Here is a tiny trained network, its code and every weight. The questions are about switching its units off for an input and a target symbol, where a switched-off unit gives its printed mean instead of its output.

import numpy as np


def w(rows, s, z=0):
    codes = np.array(rows[::2]) - 128.0
    scale = np.full(codes.shape[1], s)
    scale[-1] = z or s
    return codes * scale


def norm(h):
    return h / np.sqrt((h * h).mean(-1, keepdims=True) + 1e-5)


def f(y):
    return y / 2 * (1 + np.tanh(0.7978845608 * (y + 0.044715 * y**3)))


def softmax(a):
    e = np.exp(a - a.max(-1, keepdims=True))
    return e / e.sum(-1, keepdims=True)


def log_softmax(a):
    a = a - a.max(-1, keepdims=True)
    return a - np.log(np.exp(a).sum(-1, keepdims=True))


def net(x, mask):
    ids = ['αγδηθμπφ'.index(c) for c in x.split()]
    T = len(ids)
    res = E[ids] + P[:T]
    q, k, v = (norm(res) @ M[0].T for M in (Q, K, V))
    z = softmax(np.where(np.tri(T) > 0, q @ k.T / 2**0.5, -1e9)) @ v
    res = res + np.where(mask[0], z, O[0][:, -1]) @ O[0][:, :-1]
    y = f(norm(res) @ A[0][:, :-1].T + A[0][:, -1])
    res = res + np.where(mask[1:13], y, B[0][:, -1]) @ B[0][:, :-1]
    return log_softmax(norm(res)[-1] @ U[:, :-1].T + U[:, -1])


Q, K, V, O, A, B = {}, {}, {}, {}, {}, {}
E = w([
[88,113,159,4,98,162],'α',
[177,120,146,97,142,60],'γ',
[90,100,137,33,125,112],'δ',
[147,87,145,55,107,96],'η',
[147,195,152,92,55,143],'θ',
[131,199,167,140,204,137],'μ',
[69,118,168,208,183,154],'π',
[126,216,86,155,157,90],'φ',
],0.0047)
P = w([
[82,60,140,97,130,1],'0',
[124,143,200,128,106,61],'1',
[164,136,208,85,141,130],'2',
[80,128,124,75,172,103],'3',
[129,139,144,145,102,102],'4',
[188,115,149,87,146,175],'5',
[73,153,88,104,145,139],'6',
[136,129,105,162,106,137],'7',
[204,104,85,114,142,242],'8',
[107,183,91,112,149,103],'9',
[129,131,143,140,102,108],'10',
],0.0066)
Q[0] = w([
[135,172,175,143,145,137],'h0',
[6,155,61,150,68,19],'h0',
],0.016)
K[0] = w([
[130,168,122,167,161,86],'h0',
[156,87,250,65,118,54],'h0',
],0.017)
V[0] = w([
[142,212,34,178,168,117],'h0',
[79,24,255,192,213,138],'h0',
],0.006)
O[0] = w([
[93,144,255,159,191,87,2],'h0',
[124,99,72,210,187,247,157],'h0',
],0.0039,0.0035)
A[0] = w([
[112,120,156,226,2,116,77],'n0',
[111,73,121,176,124,201,2],'n1',
[140,87,161,155,135,190,69],'n2',
[65,148,225,141,126,92,82],'n3',
[174,102,111,225,98,40,31],'n4',
[50,86,78,107,158,102,112],'n5',
[48,71,127,188,72,122,112],'n6',
[131,189,97,148,120,112,136],'n7',
[66,102,75,140,169,42,56],'n8',
[100,140,130,123,71,100,122],'n9',
[88,19,90,186,85,19,109],'n10',
[30,158,35,105,181,51,103],'n11',
],0.014,0.0042)
B[0] = w([
[128,55,119,190,62,168,176],'n0',
[160,134,91,114,155,84,134],'n1',
[104,140,165,156,99,106,140],'n2',
[94,138,110,138,170,171,166],'n3',
[186,139,157,136,182,37,148],'n4',
[58,118,140,85,117,98,188],'n5',
[106,193,250,89,120,128,135],'n6',
[135,113,166,133,177,140,184],'n7',
[84,103,129,46,90,146,167],'n8',
[183,136,160,89,144,121,185],'n9',
[71,172,71,143,94,151,188],'n10',
[77,24,141,119,143,47,254],'n11',
],0.024,0.0072)
U = w([
[22,119,86,66,82,100,192],'α',
[141,34,170,139,213,79,74],'γ',
[130,164,7,148,38,173,136],'δ',
[193,39,104,200,66,219,91],'η',
[223,170,151,27,118,140,131],'θ',
[100,201,254,195,78,127,8],'μ',
[179,198,52,192,157,40,144],'π',
[96,178,110,150,218,227,237],'φ',
],0.0094,0.0015)

Each question gives the input, a string of symbols that net reads in full, and the target symbol t.
The units are the heads (2 rows each of Q, K, V and O) and the neurons (one row each of A and B). Each row of codes is followed by its name. A weight is (code - 128) times the scale printed after its matrix; where a second scale follows, it is the last column's (O, A, B and U).
mask holds one flag per unit, heads first, then neurons. A switched-off unit (its flag False) gives its mean, the last column of its rows in O or B, instead of its output. The means were averaged over made-up inputs and are rounded, as every weight is.
A unit's drop is (log p(t) with every unit on - log p(t) with that unit switched off) / (log p(t) with every unit on - log p(t) with every unit switched off).
The circuit of an input: a set's keep is (log p(t) with only the set's units on - log p(t) with every unit switched off) / (log p(t) with every unit on - log p(t) with every unit switched off). Starting from the 12 units with the biggest drops (on a tie, the unit counted first), units are removed one at a time, each time the one whose removal leaves the highest keep (on an exact tie, the one counted first), for as long as the keep stays at least 0.8.
circuit, biggest first: the units of the circuit, biggest drop first
most important unit: the unit with the biggest drop
k most important neurons: the k neurons with the biggest drops, biggest first
drop when u is switched off: that unit's drop, to one decimal
input μ μ μ π θ θ, target π: circuit, biggest first	[h0; n1; n11; n2]
input μ γ δ π η, target δ: circuit, biggest first	[n11; n10]
input δ δ η, target η: 4 most important neurons	[n5; n11; n10; n9]
input θ μ π, target π: circuit, biggest first	[n1; h0; n11]
input π γ φ θ φ δ, target φ: circuit, biggest first	[h0; n3; n11]
input δ δ δ, target δ: circuit, biggest first	[n11; n7; n5]
input μ δ θ, target μ: circuit, biggest first	[h0; n2; n11]
input θ φ θ φ θ δ, target φ: circuit, biggest first	[h0; n11; n3]
input μ δ θ δ γ α θ θ δ, target θ: most important unit	h0
input θ δ δ η α γ, target η: circuit, biggest first	[n5; n11]
input η θ η, target θ: 3 most important neurons	[n11; n0; n10]
input μ δ α φ π θ μ μ π, target π: circuit, biggest first	[n1; n11]
input θ μ θ θ μ γ, target μ: 3 most important neurons	[n11; n2; n0]
input θ μ μ θ γ γ, target θ: most important unit	n11
input μ π μ, target π: 2 most important neurons	[n1; n11]
input θ θ θ μ μ θ, target μ: circuit, biggest first	[h0; n11; n2]
input θ φ θ θ θ η θ φ, target γ: 2 most important neurons	[n7; n4]
input γ δ γ μ δ θ δ μ γ, target μ: 2 most important neurons	[n2; n11]
input γ δ μ, target μ: 2 most important neurons	[n2; n11]
input α φ φ α θ φ π δ θ, target π: most important unit	n1
input θ μ η μ θ φ θ α γ, target θ: 2 most important neurons	[n11; n0]
input η θ μ π η α, target π: drop when n11 is switched off	0.3
input α φ γ, target φ: drop when n11 is switched off	0.3
input γ μ η, target μ: drop when n11 is switched off	0.5
input θ θ η η δ δ θ θ θ η γ, target π: 2 most important neurons	[n4; n10]
